zubu: [-1.64 -4.46 -4.47  2.06  3.49]
melit: [-4.38 -4.35 -7.73  9.14 -6.12]
Nudof: [-3.76  1.52  2.07  1.39 -0.93]
gok: [-1.29  1.76 -2.84 -4.46  1.47]
Vopam: [ 0.60  2.37 -0.22 -0.47 -3.29]
Nul: [ 2.53  0.40  0.77  2.61 -0.43]
nezik: [ 3.40  3.41 -0.19  2.52  1.54]
bezi: [ 2.17 -1.65 -0.22 -0.47 -1.39]
Boriv: [ 3.40  1.06 -2.04  1.41  1.36]
fod: [-0.15 -0.14 -1.30  2.18 -0.69]
q: [ 0.60  2.37 -0.22 -0.47 -3.29]
Vopam
both Boriv nezik: 
[3.40]
where: [2.07]
Nudof, 3
both zubu gok: 
[-4.46]

sifom: [ 1.52  2.02 -7.14  1.08  2.28 -5.61  1.17 -0.91 -0.51 -6.36  1.88 -5.93
  0.69 -3.19 -6.98  2.55 -0.60  3.15 -4.90 -7.02 -7.09  4.28 -0.89 -4.06
 -7.32  0.84]
Doseb: [ 1.11  2.28 -8.17  1.40  2.69 -6.58  1.48 -1.34 -0.88 -7.08  2.28 -6.55
  0.48 -3.90 -7.84  2.64 -0.84  3.64 -5.75 -8.00 -8.10  4.85  3.97 -4.38
 -8.34  0.65]
losop: [ 4.56 -5.90  3.77 -6.16 -5.64  6.09 -6.10  6.25  6.06 -1.53 -5.96 -2.13
 -0.88  6.76 -0.08  3.49  5.86 -5.04  6.30 -4.39  3.77 -3.28 -4.85 -4.37
  3.02  5.21]
both Doseb losop: 
[-0.88]
where: [-4.38]
Doseb, 24
where: [-3.19]
sifom, 14
next: [1.08 2.28]
[-5.61]

vubu: [-4.30 -2.27  0.35 -0.37  2.99  0.82 -0.03  1.90 -1.44  1.21 -1.80 -0.99
 -5.94  1.11 -1.05  0.83 -5.28 -1.63  5.32  2.27  0.29  1.27 -1.67 -6.45
  0.47  0.03 -3.99 -3.81 -2.12  1.56 -0.42 -2.35]
Nasok: [-4.11 -2.31  0.64 -0.41  2.56  0.81 -0.10  2.34 -1.68  1.37 -1.57 -1.23
 -6.48  0.62 -1.64  0.62 -5.11 -2.10  5.16  2.66  0.71  0.95 -1.58 -6.18
 -0.45 -0.05 -3.97 -3.79 -1.80  1.92 -0.21 -2.20]
vupi: [-3.44 -0.25  4.05  2.36 -3.49  1.74  1.22  4.16 -3.09 -1.37  2.26 -0.68
 -6.84  0.29  1.19 -0.61 -0.95 -0.75 -0.78  5.16  4.05 -1.62  2.60  0.42
 -3.86 -2.43  0.77 -3.41 -1.24  1.47  0.37 -0.33]
Sesem: [ 1.64 -0.54 -3.51 -2.32  5.32 -1.53 -1.45 -3.59  2.73  2.14 -3.10  0.62
  4.04 -0.33 -3.32  0.11 -0.51  1.93  4.00 -4.60 -3.96  2.27 -4.00 -4.02
  4.08  2.77 -2.97  1.66  2.76 -0.69 -1.10 -0.99]
Vilik: [ 4.64  1.92 -1.94 -0.66 -0.41 -1.25 -0.30 -3.18  2.34 -0.38  0.18  1.52
  7.72 -0.33  0.11 -0.51  4.00  1.93 -3.32 -4.38 -2.45  0.20 -0.14  4.14
  1.82  0.96  2.36  4.58  3.31 -2.04 -0.10  1.71]
Mon: [-0.48 -1.61 -3.28 -2.24  5.87 -1.27 -1.11 -2.11  1.67  2.32 -3.57 -0.28
  1.10  0.71 -2.27  1.03 -3.34 -0.84  4.98 -2.91 -3.31  2.54 -4.10 -5.73
  3.62  2.41 -4.00 -0.33  1.70  0.20 -1.06 -1.71]
Viloz: [-3.23 -2.22 -0.91 -0.84  4.58 -0.10 -0.75  0.65 -0.25  1.69 -2.69 -0.97
 -3.72  0.98 -1.78  1.10 -5.17 -1.79  5.78  0.63 -0.78  1.85 -2.87 -6.94
  1.74  1.20 -4.31 -2.66 -0.80  1.20 -0.67 -2.19]
where: [-1.63]
vubu, 18
where: [-1.23]
Nasok, 12
next: [-0.33  0.11 -0.51  4.00  1.93 -3.32]
[-4.38]

lir: [-1.71  5.04  9.39  3.19 -1.67 -4.99 -1.07]
fum: [-4.83 -0.24 -1.19  1.41 -2.53  7.02 -0.20]
danol: [4.74 0.67 0.66 2.56 0.14 3.93 0.25]
Rida: [-2.57  3.20  3.97  1.19  1.89  2.91  0.10]
suk: [-1.94 -0.47  1.83 -0.48  2.32  1.91 -0.22]
puf: [-3.59 -0.55  3.12  0.73  3.15 -0.95  0.28]
Rafi: [ 4.06  2.59 -5.13  4.51  4.85 -0.96 -0.58]
Mida: [-3.72  2.48  1.22  0.96  3.18 -1.74  0.79]
Tun: [-0.09 -1.50  3.81  3.10 -1.40 -3.06 -1.46]
mav: [-1.50  3.80  3.10 -1.40 -3.06  2.60 -0.77]
sepo: [-0.82 -2.63  4.08  0.71  1.37 -2.12 -0.76]
next: [-1.94 -0.47]
[1.83]
next: [-1.50  3.81  3.10 -1.40 -3.06]
[-1.46]
where: [-2.57]
Rida, 1

zibi: [-7.35 -0.62  0.45  3.04 -1.91 -4.52 -0.47  0.02 -1.72 -0.18  2.16 -1.19
 -0.81  1.92 -0.32]
Niruv: [ 2.43 -0.86  3.18  2.03  1.23  1.17  7.74 -0.98  0.51  0.17  1.86 -2.43
  1.47 -0.12  2.52]
fusir: [-1.49 -1.55  7.73 -2.96 -4.52 -0.62  0.45  3.04 -1.91 -4.52 -0.47  0.02
 -1.70  2.62  0.83]
Lutob: [-2.55 -0.31 -0.58 -7.34 -0.19  1.47 -0.14 -0.90 -0.82  0.77  7.73  0.95
 -1.49  1.44 -1.88]
where: [-7.35]
zibi, 1
where: [-0.19]
Lutob, 5
next: [-4.52 -0.62  0.45  3.04 -1.91 -4.52 -0.47  0.02 -1.70  2.62]
[0.83]
both Lutob Niruv: 
[1.47]
q: [-2.55 -0.31 -0.58 -7.34 -0.19  1.47 -0.14 -0.90 -0.82  0.77  7.73  0.95
 -1.49  1.44 -1.88]
Lutob
next: [ 2.03  1.23  1.17  7.74 -0.98  0.51  0.17  1.86 -2.43]
[1.47]
both Niruv Lutob: 
[1.47]

ziro: [ 7.89 -0.91 -0.68 -1.11  5.55  2.81  0.10 -1.49 -1.66]
Foma: [ 7.87  2.59  0.35 -0.98 -1.00 -1.11 -1.26 -1.49 -1.66]
rodad: [ 0.59 -0.78 -1.16 -0.90  5.78 -1.11 -1.26 -1.49 -2.04]
pibe: [ 7.88  7.73  5.89  3.16  0.38 -1.11 -1.26 -1.49 -1.66]
Tebon: [ 2.75  0.44 -0.81 -1.14 -0.89 -1.11 -1.26 -1.49 -1.66]
Bog: [ 7.80 -1.01  4.18  1.41  5.77 -1.11 -1.26 -1.49 -1.66]
nilo: [ 6.25  4.35 -1.49  0.19 -1.01 -1.16 -1.26 -1.49 -1.66]
rines: [ 6.25  7.90 -1.16  5.78  2.95  0.31 -1.26 -1.49 -1.66]
fas: [ 7.88 -0.78 -1.16 -0.90  7.47  5.44  2.62 -0.08 -1.66]
q: [ 2.75  0.44 -0.81 -1.14 -0.89 -1.11 -1.26 -1.49 -1.66]
Tebon
q: [ 7.80 -1.01  4.18  1.41  5.77 -1.11 -1.26 -1.49 -1.66]
Bog
both Foma fas: 
[-1.66]
q: [ 7.89 -0.91 -0.68 -1.11  5.55  2.81  0.10 -1.49 -1.66]
ziro
next: [-1.16 -0.90  5.78 -1.11]
[-1.26]
q: [ 0.59 -0.78 -1.16 -0.90  5.78 -1.11 -1.26 -1.49 -2.04]
rodad

zafiz: [-0.63 -3.26 -1.34 -1.11 -4.66 -7.58 -2.34 -2.22  1.44 -0.32  3.16]
befev: [-0.63 -1.34 -3.26 -0.05 -4.66 -7.58 -2.34 -2.22  1.44 -0.32  3.16]
bana: [-0.05 -7.62 -2.11 -0.05 -2.90 -6.08 -2.01 -2.94  2.45 -0.57  3.61]
both befev bana: 
[-0.05]
next: [-0.63 -3.26 -1.34]
[-1.11]
next: [-3.26 -0.05 -4.66 -7.58]
[-2.34]
where: [-2.01]
bana, 7
where: [-2.90]
bana, 5

dogef: [ 0.70 -1.65  1.59 -1.74]
Dob: [ 0.70 -1.65  1.66  1.66]
napi: [-1.65  0.70  1.65  1.66]
Feto: [ 0.70 -1.65  2.42  1.65]
q: [ 0.70 -1.65  2.42  1.65]
Feto
where: [1.59]
dogef, 3
q: [ 0.70 -1.65  1.59 -1.74]
dogef
q: [-1.65  0.70  1.65  1.66]
napi

razen: [-8.39 -2.49 -0.24  0.11  0.61]
gebu: [ 0.03 -2.43  0.42  1.00  0.52]
Lidod: [-6.97 -0.25 -1.10  0.04  0.30]
fuser: [-1.10 -0.24  0.51  0.11 -1.09]
Mili: [-5.11 -1.55  0.52  0.62  0.31]
q: [ 0.03 -2.43  0.42  1.00  0.52]
gebu
q: [-1.10 -0.24  0.51  0.11 -1.09]
fuser
both fuser Lidod: 
[-1.10]
where: [0.31]
Mili, 5
next: [0.51 0.11]
[-1.09]
next: [-2.49 -0.24  0.11]
[0.61]
both gebu Mili: 
[0.52]

